Here is a tiny trained network, its code and every weight. The questions are about switching its units off for an input and a class, where a switched-off unit gives its printed mean instead of its output.

import numpy as np


def w(rows, s, z=0):
    codes = np.array(rows[::2]) - 128.0
    scale = np.full(codes.shape[1], s)
    scale[-1] = z or s
    return codes * scale


def norm(h):
    return h / np.sqrt((h * h).mean(-1, keepdims=True) + 1e-5)


def f(y):
    return y / 2 * (1 + np.tanh(0.7978845608 * (y + 0.044715 * y**3)))


def log_softmax(a):
    a = a - a.max(-1, keepdims=True)
    return a - np.log(np.exp(a).sum(-1, keepdims=True))


def net(x, mask):
    res = np.array(x, float).reshape(1, 6) / 4 @ E
    u = 0
    for l in range(2):
        y = f(norm(res) @ A[l][:, :-1].T + A[l][:, -1])
        res = res + np.where(mask[u : u + 13], y, B[l][:, -1]) @ B[l][:, :-1]
        u += 13
    return log_softmax(norm(res)[-1] @ U[:, :-1].T + U[:, -1])


A, B = {}, {}
E = w([
[166,172,169,163,82,123],'x0',
[127,131,127,126,129,130],'x1',
[119,80,111,162,69,221],'x2',
[146,128,16,141,71,74],'x3',
[153,117,151,4,70,135],'x4',
[213,117,113,118,174,154],'x5',
],0.0031)
A[0] = w([
[211,174,183,175,65,103,37],'0.n1',
[183,169,116,108,175,61,49],'0.n2',
[66,27,60,75,218,132,93],'0.n3',
[205,164,200,182,45,102,103],'0.n4',
[123,186,165,56,166,60,190],'0.n5',
[205,187,191,193,84,138,103],'0.n6',
[253,106,107,120,175,155,9],'0.n7',
[168,107,90,140,90,232,123],'0.n8',
[146,177,68,184,173,126,7],'0.n9',
[163,103,37,145,92,70,3],'0.n10',
[185,109,86,95,61,111,45],'0.n11',
[127,52,84,74,155,157,131],'0.n12',
[254,132,78,125,197,179,48],'0.n13',
],0.0059,0.0029)
B[0] = w([
[75,154,26,53,200,156,140],'0.n1',
[151,42,119,160,166,98,162],'0.n2',
[66,177,38,114,162,194,209],'0.n3',
[54,98,2,85,181,176,175],'0.n4',
[129,72,107,145,114,142,253],'0.n5',
[89,125,98,125,162,166,176],'0.n6',
[34,166,170,96,61,90,157],'0.n7',
[129,47,137,158,124,110,197],'0.n8',
[194,114,134,178,148,155,143],'0.n9',
[172,217,113,180,79,151,156],'0.n10',
[190,142,160,152,117,165,152],'0.n11',
[128,115,74,115,154,157,183],'0.n12',
[19,184,153,146,59,82,195],'0.n13',
],0.0071,0.0027)
A[1] = w([
[167,117,120,19,61,136,157],'1.n1',
[148,31,116,165,102,190,228],'1.n2',
[91,114,199,109,181,183,154],'1.n3',
[27,153,139,137,72,70,156],'1.n4',
[155,171,113,96,177,35,106],'1.n5',
[156,177,127,77,208,21,101],'1.n6',
[145,181,71,173,102,106,131],'1.n7',
[130,114,205,101,204,164,79],'1.n8',
[119,164,117,255,178,125,159],'1.n9',
[213,196,95,156,89,110,1],'1.n10',
[157,148,95,39,116,135,89],'1.n11',
[146,177,228,104,164,179,33],'1.n12',
[183,124,178,114,73,162,48],'1.n13',
],0.0062,0.0042)
B[1] = w([
[128,160,223,194,212,147,190],'1.n1',
[141,124,110,118,137,11,253],'1.n2',
[170,189,42,194,51,97,195],'1.n3',
[109,217,169,58,73,64,181],'1.n4',
[94,56,125,188,2,140,127],'1.n5',
[42,37,47,144,7,136,133],'1.n6',
[102,166,159,133,146,185,171],'1.n7',
[214,191,43,198,62,170,146],'1.n8',
[170,97,222,16,148,179,237],'1.n9',
[191,218,70,212,75,126,125],'1.n10',
[100,149,166,167,182,207,138],'1.n11',
[172,177,77,191,84,173,115],'1.n12',
[96,111,110,121,205,147,111],'1.n13',
],0.0054,0.0045)
U = w([
[155,173,105,98,140,96,254],'0',
[35,149,27,111,174,220,44],'1',
[193,219,74,232,57,168,59],'2',
[51,193,190,82,49,85,33],'3',
[123,11,98,162,81,64,32],'4',
[195,118,233,100,221,178,29],'5',
],0.011,0.0091)

Each question gives the input, the list of numbers given to net, and the class t.
The units are the neurons (one row each of A and B). Each row of codes is followed by its name. A weight is (code - 128) times the scale printed after its matrix; where a second scale follows, it is the last column's (A, B and U).
mask holds one flag per neuron, layer by layer. A switched-off neuron (its flag False) gives its mean, the last column of its row in B, instead of its output. The means were averaged over made-up inputs and are rounded, as every weight is.
A unit's drop is (log p(t) with every unit on - log p(t) with that unit switched off) / (log p(t) with every unit on - log p(t) with every unit switched off).
The circuit of an input: a set's keep is (log p(t) with only the set's units on - log p(t) with every unit switched off) / (log p(t) with every unit on - log p(t) with every unit switched off). Starting from the 12 units with the biggest drops (on a tie, the unit counted first), units are removed one at a time, each time the one whose removal leaves the highest keep (on an exact tie, the one counted first), for as long as the keep stays at least 0.8.
circuit, biggest first: the units of the circuit, biggest drop first
unit that matters most: the unit with the biggest drop
top k neurons: the k neurons with the biggest drops, biggest first
k most important neurons of layer l: the k neurons of layer l with the biggest drops, biggest first
input [6,4,7,1,-3,7], class 3: circuit, biggest first => (0.n13; 0.n7)
input [-7,6,8,0,3,-7], class 4: circuit, biggest first => (0.n8; 0.n4)
input [-8,3,3,-4,7,3], class 1: circuit, biggest first => (0.n3)
input [-1,-4,8,3,-6,-8], class 3: 2 most important neurons of layer 1 => (1.n4; 1.n9)
input [-5,0,4,6,8,4], class 5: circuit, biggest first => (1.n1; 0.n4)
input [-5,-3,8,4,4,5], class 4: 2 most important neurons of layer 1 => (1.n2; 1.n9)
input [3,4,-6,7,-5,-6], class 2: top 3 neurons => (0.n10; 1.n10; 0.n13)
input [-5,-2,0,1,-8,-6], class 5: top 2 neurons => (1.n9; 0.n13)
input [4,2,-4,-1,-3,3], class 1: top 3 neurons => (0.n1; 0.n4; 0.n6)
input [-7,-5,6,4,0,-8], class 3: top 4 neurons => (0.n4; 1.n4; 0.n1; 0.n5)
input [5,8,6,1,-8,2], class 0: circuit, biggest first => (1.n2; 0.n10)
input [7,7,-4,8,2,2], class 2: 4 most important neurons of layer 0 => (0.n10; 0.n11; 0.n3; 0.n12)
input [8,5,-6,6,4,-7], class 1: circuit, biggest first => (0.n4; 0.n1; 1.n2)
input [-2,3,0,-7,-7,3], class 2: 2 most important neurons of layer 1 => (1.n3; 1.n8)
input [3,-5,6,4,-8,-1], class 5: circuit, biggest first => (1.n9; 1.n3)
input [-1,7,8,-7,0,6], class 4: circuit, biggest first => (0.n8; 1.n2)
input [-4,-4,-2,7,5,0], class 2: unit that matters most => 0.n10
input [8,8,6,7,-8,4], class 0: 3 most important neurons of layer 1 => (1.n9; 1.n2; 1.n3)
input [3,-4,7,-8,7,5], class 2: circuit, biggest first => (1.n3; 1.n9)
input [0,2,-5,-4,-8,4], class 5: top 2 neurons => (1.n9; 0.n9)
input [-7,-4,2,1,7,5], class 1: unit that matters most => 0.n3
input [6,-6,-4,6,-4,7], class 3: top 3 neurons => (0.n13; 0.n7; 0.n3)
input [5,-3,1,-2,-5,1], class 1: 3 most important neurons of layer 0 => (0.n4; 0.n1; 0.n6)
input [5,-7,-6,8,-4,6], class 2: top 2 neurons => (0.n10; 0.n9)
input [-5,-6,6,-4,-7,-2], class 5: circuit, biggest first => (1.n9; 0.n4)
input [1,5,6,-5,7,8], class 3: circuit, biggest first => (0.n13; 0.n7)
input [-8,3,-6,0,-4,1], class 1: top 2 neurons => (0.n3; 0.n8)
input [-2,6,1,2,8,-1], class 5: unit that matters most => 1.n1
